Here is a tiny trained network, its code and every weight. The questions are about switching its units off for an input and a target symbol, where a switched-off unit gives its printed mean instead of its output.

import numpy as np


def w(rows, s, z=0):
    codes = np.array(rows[::2]) - 128.0
    scale = np.full(codes.shape[1], s)
    scale[-1] = z or s
    return codes * scale


def f(y):
    return np.maximum(y, 0)


def softmax(a):
    e = np.exp(a - a.max(-1, keepdims=True))
    return e / e.sum(-1, keepdims=True)


def log_softmax(a):
    a = a - a.max(-1, keepdims=True)
    return a - np.log(np.exp(a).sum(-1, keepdims=True))


def net(x, mask):
    ids = ['αβγδζηλμξπσφω'.index(c) for c in x.split()]
    T = len(ids)
    res = E[ids] + P[:T]
    u = 0
    for l in range(2):
        q, k, v = (res @ M[l].T for M in (Q, K, V))
        z = softmax(np.where(np.tri(T) > 0, q @ k.T / 4**0.5, -1e9)) @ v
        res = res + np.where(mask[u], z, O[l][:, -1]) @ O[l][:, :-1]
        u += 1
        y = f(res @ A[l][:, :-1].T + A[l][:, -1])
        res = res + np.where(mask[u : u + 4], y, B[l][:, -1]) @ B[l][:, :-1]
        u += 4
    return log_softmax(res[-1] @ U[:, :-1].T + U[:, -1])


Q, K, V, O, A, B = {}, {}, {}, {}, {}, {}
E = w([
[84,120,136,164],'α',
[118,104,108,119],'β',
[109,24,186,48],'γ',
[110,193,121,15],'δ',
[200,186,132,64],'ζ',
[86,170,93,104],'η',
[99,222,117,113],'λ',
[150,40,116,194],'μ',
[192,80,148,141],'ξ',
[238,173,111,118],'π',
[149,167,97,107],'σ',
[91,140,248,124],'φ',
[134,155,127,140],'ω',
],0.016)
P = w([
[59,229,2,196],'0',
[99,148,177,87],'1',
[97,154,179,113],'2',
[103,134,169,142],'3',
[105,109,158,128],'4',
[105,111,154,130],'5',
[119,68,131,92],'6',
[115,61,129,77],'7',
],0.0066)
Q[0] = w([
[36,212,118,75],'0.h0',
[228,175,184,19],'0.h0',
[169,242,115,117],'0.h0',
[132,205,254,112],'0.h0',
],0.008)
K[0] = w([
[35,209,65,117],'0.h0',
[105,146,190,107],'0.h0',
[102,184,170,153],'0.h0',
[2,117,157,198],'0.h0',
],0.0085)
V[0] = w([
[28,141,227,230],'0.h0',
[1,117,79,161],'0.h0',
[33,157,247,92],'0.h0',
[122,61,42,108],'0.h0',
],0.0071)
O[0] = w([
[191,2,127,55,193],'0.h0',
[58,49,74,181,179],'0.h0',
[137,118,141,50,254],'0.h0',
[187,122,177,232,59],'0.h0',
],0.0085,0.0057)
A[0] = w([
[138,151,206,29,94],'0.n0',
[176,89,118,254,162],'0.n1',
[168,46,120,188,249],'0.n2',
[255,241,122,105,91],'0.n3',
],0.0095,0.011)
B[0] = w([
[135,103,74,178,254],'0.n0',
[254,95,40,45,150],'0.n1',
[116,168,80,48,203],'0.n2',
[129,99,123,188,151],'0.n3',
],0.008,0.009)
Q[1] = w([
[182,133,125,147],'1.h0',
[8,142,15,130],'1.h0',
[38,227,19,95],'1.h0',
[193,35,216,122],'1.h0',
],0.012)
K[1] = w([
[224,120,142,186],'1.h0',
[78,112,50,153],'1.h0',
[93,175,8,208],'1.h0',
[97,64,193,145],'1.h0',
],0.012)
V[1] = w([
[234,76,58,108],'1.h0',
[165,220,146,216],'1.h0',
[80,32,83,147],'1.h0',
[192,185,165,3],'1.h0',
],0.011)
O[1] = w([
[210,76,209,233,207],'1.h0',
[226,150,92,92,8],'1.h0',
[112,8,63,198,182],'1.h0',
[81,116,255,2,183],'1.h0',
],0.008,0.011)
A[1] = w([
[156,120,165,236,3],'1.n0',
[148,162,134,2,38],'1.n1',
[180,252,131,92,29],'1.n2',
[212,157,126,169,19],'1.n3',
],0.0082,0.0057)
B[1] = w([
[78,181,138,127,206],'1.n0',
[88,213,169,254,253],'1.n1',
[176,92,124,185,231],'1.n2',
[100,97,110,21,176],'1.n3',
],0.0095,0.005)
U = w([
[141,109,113,233,21],'α',
[181,125,136,191,115],'β',
[107,192,179,61,106],'γ',
[112,210,160,152,80],'δ',
[211,157,127,193,119],'ζ',
[174,106,70,201,107],'η',
[131,162,40,62,214],'λ',
[160,146,184,177,2],'μ',
[195,180,225,45,130],'ξ',
[253,100,140,125,165],'π',
[210,147,136,103,186],'σ',
[98,110,170,39,120],'φ',
[182,130,142,130,218],'ω',
],0.0072,0.0069)

Each question gives the input, a string of symbols that net reads in full, and the target symbol t.
The units are the heads (4 rows each of Q, K, V and O) and the neurons (one row each of A and B). Each row of codes is followed by its name. A weight is (code - 128) times the scale printed after its matrix; where a second scale follows, it is the last column's (O, A, B and U).
mask holds one flag per unit, layer by layer, with each layer's heads first. A switched-off unit (its flag False) gives its mean, the last column of its rows in O or B, instead of its output. The means were averaged over made-up inputs and are rounded, as every weight is.
A unit's drop is (log p(t) with every unit on - log p(t) with that unit switched off) / (log p(t) with every unit on - log p(t) with every unit switched off).
The circuit of an input: a set's keep is (log p(t) with only the set's units on - log p(t) with every unit switched off) / (log p(t) with every unit on - log p(t) with every unit switched off). Starting from all 10 units, units are removed one at a time, each time the one whose removal leaves the highest keep (on an exact tie, the one counted first), for as long as the keep stays at least 0.8.
units of the circuit, in order: the units of the circuit, biggest drop first
most important unit: the unit with the biggest drop
top k neurons: the k neurons with the biggest drops, biggest first
k most important neurons of layer l: the k neurons of layer l with the biggest drops, biggest first
input ζ φ λ δ φ δ, target ζ: 2 most important neurons of layer 1 => [1.n1 1.n2]
input δ ξ γ σ, target δ: top 2 neurons => [1.n1 0.n0]
input α δ δ γ λ λ, target α: most important neuron of layer 0 => [0.n1]
input ξ λ φ δ, target ξ: units of the circuit, in order => [1.h0 0.n1 0.h0 0.n2]
input δ μ φ δ β, target δ: top 3 neurons => [1.n1 0.n0 0.n2]
input μ φ γ ζ, target φ: units of the circuit, in order => [1.h0 0.h0]
input λ γ δ ζ α β, target λ: units of the circuit, in order => [1.h0 0.h0 0.n0 0.n2]
input λ α λ φ δ α, target λ: top 2 neurons => [0.n2 0.n0]
input λ λ ξ λ ξ, target ξ: units of the circuit, in order => [1.h0 0.h0 0.n0]
input φ φ δ, target φ: units of the circuit, in order => [1.h0 0.h0]
input μ η λ β η δ, target μ: top 3 neurons => [0.n1 0.n2 1.n0]
input ξ π μ, target π: 2 most important neurons of layer 1 => [1.n2 1.n3]
input λ λ β ζ δ λ η η, target λ: units of the circuit, in order => [1.h0 0.h0 0.n0]
input δ β α λ ξ ω η η, target δ: units of the circuit, in order => [1.n1 1.h0 0.h0 0.n0]
input ξ δ λ, target ξ: units of the circuit, in order => [1.h0 0.n1 0.h0 0.n0]
input γ δ φ, target φ: top 2 neurons => [0.n0 1.n1]
input φ λ λ μ π σ, target φ: units of the circuit, in order => [0.n0 1.h0]
input φ η ξ, target φ: units of the circuit, in order => [1.h0 0.n2 0.h0]
input α σ μ μ λ ω ζ λ, target α: units of the circuit, in order => [1.h0 0.h0 0.n1]
input γ δ λ φ γ δ ξ δ, target γ: units of the circuit, in order => [1.h0 1.n1]
input μ γ λ, target μ: top 2 neurons => [0.n1 0.n2]
input π δ λ λ, target π: top 4 neurons => [0.n3 1.n2 0.n1 1.n3]
input φ λ ξ, target φ: units of the circuit, in order => [0.h0 1.h0 0.n2]
input φ λ μ λ α, target φ: most important unit => 0.n0
input φ λ δ ω λ α σ, target φ: most important unit => 0.h0
